Below are the code and all the weights of a small trained network. Each question names an input and a class and asks about switching units off, where a switched-off unit gives its printed mean instead of its output.

import numpy as np


def w(rows, s, z=0):
    codes = np.array(rows[::2]) - 128.0
    scale = np.full(codes.shape[1], s)
    scale[-1] = z or s
    return codes * scale


def f(y):
    return y / 2 * (1 + np.tanh(0.7978845608 * (y + 0.044715 * y**3)))


def log_softmax(a):
    a = a - a.max(-1, keepdims=True)
    return a - np.log(np.exp(a).sum(-1, keepdims=True))


def net(x, mask):
    res = np.array(x, float).reshape(1, 7) / 4 @ E
    y = f(res @ A[0][:, :-1].T + A[0][:, -1])
    res = res + np.where(mask, y, B[0][:, -1]) @ B[0][:, :-1]
    return log_softmax(res[-1] @ U[:, :-1].T + U[:, -1])


A, B = {}, {}
E = w([
[144,234,221],'x0',
[130,127,128],'x1',
[2,122,169],'x2',
[127,125,129],'x3',
[127,129,130],'x4',
[114,248,45],'x5',
[127,129,128],'x6',
],0.0073)
A[0] = w([
[94,75,105,96],'n1',
[117,211,111,65],'n2',
[175,129,67,169],'n3',
[161,104,143,166],'n4',
[163,145,141,146],'n5',
[144,132,141,132],'n6',
[113,81,109,151],'n7',
[138,127,153,128],'n8',
[80,118,169,138],'n9',
[127,131,120,97],'n10',
[110,129,157,143],'n11',
[122,128,191,76],'n12',
[194,134,155,47],'n13',
[58,165,118,126],'n14',
[112,136,38,219],'n15',
[74,125,184,142],'n16',
[104,167,118,87],'n17',
[128,128,44,154],'n18',
[145,169,145,124],'n19',
[91,114,113,99],'n20',
[99,126,156,157],'n21',
[136,131,116,100],'n22',
[113,123,179,97],'n23',
[100,117,105,155],'n24',
[159,135,151,71],'n25',
[99,118,80,154],'n26',
[132,130,129,137],'n27',
[57,123,112,142],'n28',
[89,128,198,117],'n29',
[118,104,136,68],'n30',
[131,122,146,139],'n31',
[98,135,160,117],'n32',
[134,8,112,139],'n33',
[144,113,138,140],'n34',
[183,125,118,254],'n35',
],0.017,0.0037)
B[0] = w([
[88,111,185,179],'n1',
[113,157,234,215],'n2',
[109,166,48,203],'n3',
[180,140,122,165],'n4',
[179,145,129,165],'n5',
[155,130,124,138],'n6',
[104,143,167,176],'n7',
[150,115,108,140],'n8',
[102,98,85,176],'n9',
[120,132,132,124],'n10',
[126,96,102,148],'n11',
[152,93,71,164],'n12',
[197,115,140,172],'n13',
[75,96,194,182],'n14',
[53,186,55,221],'n15',
[111,81,61,189],'n16',
[97,128,176,157],'n17',
[76,156,51,199],'n18',
[171,138,159,175],'n19',
[83,121,152,144],'n20',
[116,99,100,156],'n21',
[120,137,127,128],'n22',
[132,101,80,158],'n23',
[79,126,139,150],'n24',
[166,122,127,142],'n25',
[60,138,118,166],'n26',
[132,130,128,131],'n27',
[64,96,170,178],'n28',
[133,73,54,187],'n29',
[123,129,142,134],'n30',
[139,121,114,137],'n31',
[120,85,111,150],'n32',
[167,182,252,254],'n33',
[153,129,125,142],'n34',
[166,169,65,207],'n35',
],0.033,0.0087)
U = w([
[192,238,175,181],'0',
[82,111,39,162],'1',
[75,54,211,235],'2',
[32,102,140,2],'3',
[253,115,117,48],'4',
],0.0059,0.0067)

Each question gives the input, the list of numbers given to net, and the class t.
The units are the neurons (one row each of A and B). Each row of codes is followed by its name. A weight is (code - 128) times the scale printed after its matrix; where a second scale follows, it is the last column's (A, B and U).
mask holds one flag per neuron, in row order. A switched-off neuron (its flag False) gives its mean, the last column of its row in B, instead of its output. The means were averaged over made-up inputs and are rounded, as every weight is.
A unit's drop is (log p(t) with every unit on - log p(t) with that unit switched off) / (log p(t) with every unit on - log p(t) with every unit switched off).
The circuit of an input: a set's keep is (log p(t) with only the set's units on - log p(t) with every unit switched off) / (log p(t) with every unit on - log p(t) with every unit switched off). Starting from the 12 units with the biggest drops (on a tie, the unit counted first), units are removed one at a time, each time the one whose removal leaves the highest keep (on an exact tie, the one counted first), for as long as the keep stays at least 0.8.
units of the circuit, in order: the units of the circuit, biggest drop first
unit that matters most: the unit with the biggest drop
k most important neurons: the k neurons with the biggest drops, biggest first
drop of u: that unit's drop, to one decimal
input [-1,-3,2,6,-4,-2,2], class 2: units of the circuit, in order	n15, n3
input [-4,-1,6,-6,-7,0,-1], class 2: unit that matters most	n3
input [4,7,1,-7,0,7,6], class 2: 3 most important neurons	n14, n33, n35
input [7,-4,5,-8,2,0,6], class 1: 4 most important neurons	n33, n29, n16, n12
input [1,8,6,-6,8,-7,3], class 1: 2 most important neurons	n29, n16
input [6,1,4,-2,-3,0,-7], class 1: 2 most important neurons	n33, n29
input [1,-6,3,-6,0,-7,-6], class 1: 3 most important neurons	n29, n2, n16
input [-4,7,0,-5,4,-4,2], class 0: 2 most important neurons	n33, n14
input [1,2,-6,3,-4,0,2], class 4: 2 most important neurons	n33, n2
input [-6,-1,6,5,8,0,2], class 2: 3 most important neurons	n33, n3, n1
input [-2,-1,3,8,1,2,-8], class 3: 2 most important neurons	n33, n2
input [-2,-8,7,8,1,6,-4], class 3: 2 most important neurons	n15, n33
input [-1,-3,3,-8,-2,6,4], class 3: 2 most important neurons	n15, n33
input [-2,6,0,2,2,0,7], class 0: units of the circuit, in order	n16
input [-8,-8,-6,6,2,-3,0], class 0: drop of n33	1.4
input [-2,1,-6,-5,-5,-8,3], class 0: drop of n33	0.3
input [-5,-5,7,5,1,4,-2], class 3: drop of n15	0.2
input [-6,-2,-6,3,0,0,8], class 0: drop of n33	3.4
